Here is a tiny trained network, its code and every weight. The questions are about switching its units off for an input and a class, where a switched-off unit gives its printed mean instead of its output.

import numpy as np


def w(rows, s, z=0):
    codes = np.array(rows[::2]) - 128.0
    scale = np.full(codes.shape[1], s)
    scale[-1] = z or s
    return codes * scale


def f(y):
    return y / 2 * (1 + np.tanh(0.7978845608 * (y + 0.044715 * y**3)))


def log_softmax(a):
    a = a - a.max(-1, keepdims=True)
    return a - np.log(np.exp(a).sum(-1, keepdims=True))


def net(x, mask):
    res = np.array(x, float).reshape(1, 6) / 4 @ E
    y = f(res @ A[0][:, :-1].T + A[0][:, -1])
    res = res + np.where(mask, y, B[0][:, -1]) @ B[0][:, :-1]
    return log_softmax(res[-1] @ U[:, :-1].T + U[:, -1])


A, B = {}, {}
E = w([
[128,127,127,129,128,128],'x0',
[198,146,112,122,223,141],'x1',
[132,254,134,122,113,97],'x2',
[207,100,163,122,86,29],'x3',
[178,146,206,101,83,218],'x4',
[128,128,128,128,127,128],'x5',
],0.0096)
A[0] = w([
[176,136,129,118,163,141,78],'n1',
[113,129,108,129,140,103,73],'n2',
[123,94,137,125,140,132,54],'n3',
[71,182,112,108,177,228,73],'n4',
[232,124,133,113,118,82,108],'n5',
[154,122,154,152,123,98,54],'n6',
[153,119,137,112,100,59,68],'n7',
[185,133,172,108,91,159,47],'n8',
[88,147,104,126,134,165,3],'n9',
[139,209,147,127,138,104,74],'n10',
[203,116,156,125,86,62,84],'n11',
[177,163,153,123,95,187,29],'n12',
[141,120,151,113,131,93,73],'n13',
[198,153,182,118,93,215,60],'n14',
[168,119,112,117,178,139,54],'n15',
[103,135,103,121,176,66,70],'n16',
[174,155,133,128,204,125,50],'n17',
[120,199,141,117,123,114,53],'n18',
[83,128,93,138,195,35,11],'n19',
[129,135,146,145,152,128,66],'n20',
[83,125,150,142,75,123,54],'n21',
[204,159,115,134,188,143,72],'n22',
[111,132,103,125,142,96,57],'n23',
[126,66,148,133,150,138,19],'n24',
[70,147,122,146,173,157,79],'n25',
[79,116,123,100,59,113,55],'n26',
[77,147,135,136,26,111,64],'n27',
[112,128,94,109,137,100,71],'n28',
[131,189,132,111,118,110,53],'n29',
[108,136,103,122,148,91,80],'n30',
[147,247,108,140,108,108,59],'n31',
[164,137,117,115,185,121,82],'n32',
[162,6,122,122,147,167,44],'n33',
],0.02,0.0063)
B[0] = w([
[117,129,172,136,99,144,162],'n1',
[123,135,111,145,103,123,147],'n2',
[146,131,122,101,127,124,139],'n3',
[132,121,102,176,246,155,235],'n4',
[131,124,107,158,216,163,227],'n5',
[124,132,126,134,173,134,150],'n6',
[126,124,117,154,186,169,194],'n7',
[132,124,103,187,98,86,200],'n8',
[131,131,134,141,182,139,156],'n9',
[115,129,99,42,118,128,195],'n10',
[123,129,110,151,228,143,232],'n11',
[134,141,102,164,93,72,196],'n12',
[144,138,122,143,155,149,149],'n13',
[123,134,92,192,56,64,246],'n14',
[117,125,190,116,117,146,161],'n15',
[139,133,106,169,87,87,192],'n16',
[123,135,214,127,97,159,182],'n17',
[129,99,95,74,118,143,179],'n18',
[129,140,99,185,68,67,226],'n19',
[126,126,138,123,125,137,124],'n20',
[116,136,191,124,111,133,175],'n21',
[134,119,234,130,100,152,195],'n22',
[114,128,119,139,113,94,153],'n23',
[135,121,102,69,115,129,164],'n24',
[140,133,117,151,195,151,183],'n25',
[136,127,200,134,103,149,187],'n26',
[129,123,223,128,104,166,219],'n27',
[127,124,118,144,108,104,153],'n28',
[133,135,103,70,116,146,172],'n29',
[134,116,103,165,91,117,164],'n30',
[131,121,82,23,119,125,228],'n31',
[111,127,188,135,100,148,169],'n32',
[127,132,73,2,107,132,234],'n33',
],0.043,0.014)
U = w([
[128,146,89,175,255,157,124],'0',
[124,153,79,188,142,79,253],'1',
[128,131,73,59,169,147,30],'2',
[114,141,190,148,160,170,98],'3',
],0.007,0.003)

Each question gives the input, the list of numbers given to net, and the class t.
The units are the neurons (one row each of A and B). Each row of codes is followed by its name. A weight is (code - 128) times the scale printed after its matrix; where a second scale follows, it is the last column's (A, B and U).
mask holds one flag per neuron, in row order. A switched-off neuron (its flag False) gives its mean, the last column of its row in B, instead of its output. The means were averaged over made-up inputs and are rounded, as every weight is.
A unit's drop is (log p(t) with every unit on - log p(t) with that unit switched off) / (log p(t) with every unit on - log p(t) with every unit switched off).
The circuit of an input: a set's keep is (log p(t) with only the set's units on - log p(t) with every unit switched off) / (log p(t) with every unit on - log p(t) with every unit switched off). Starting from the 12 units with the biggest drops (on a tie, the unit counted first), units are removed one at a time, each time the one whose removal leaves the highest keep (on an exact tie, the one counted first), for as long as the keep stays at least 0.8.
units of the circuit, in order: the units of the circuit, biggest drop first
top k neurons: the k neurons with the biggest drops, biggest first
drop when u is switched off: that unit's drop, to one decimal
input [5,0,-1,8,-7,3], class 0: units of the circuit, in order	[n11]
input [-1,3,5,7,6,6], class 0: top 2 neurons	[n5, n11]
input [1,-8,0,-2,7,1], class 3: top 2 neurons	[n27, n26]
input [-7,-6,3,6,-4,-7], class 0: top 2 neurons	[n11, n7]
input [-6,7,2,-5,-7,7], class 1: top 2 neurons	[n19, n16]
input [-4,-1,-8,3,-7,3], class 2: top 4 neurons	[n33, n14, n24, n8]
input [-7,2,5,2,-4,6], class 2: top 3 neurons	[n31, n14, n10]
input [-3,-4,7,7,-2,8], class 0: top 4 neurons	[n11, n7, n33, n5]
input [7,-5,-6,-5,-2,1], class 2: top 3 neurons	[n33, n11, n5]
input [4,0,5,-4,5,7], class 1: top 2 neurons	[n14, n33]
input [3,8,8,-3,8,0], class 1: top 3 neurons	[n14, n12, n8]
input [-2,-5,-7,7,3,5], class 0: top 2 neurons	[n11, n31]
input [-2,-6,7,7,5,-1], class 0: top 3 neurons	[n11, n5, n33]
input [2,6,-8,-3,-5,6], class 2: units of the circuit, in order	[n33]
input [-3,-7,-7,5,-6,6], class 2: drop when n32 is switched off	0.3
input [-3,6,4,-4,-5,2], class 3: drop when n17 is switched off	0.8
input [-4,1,6,5,-3,8], class 2: drop when n18 is switched off	0.2
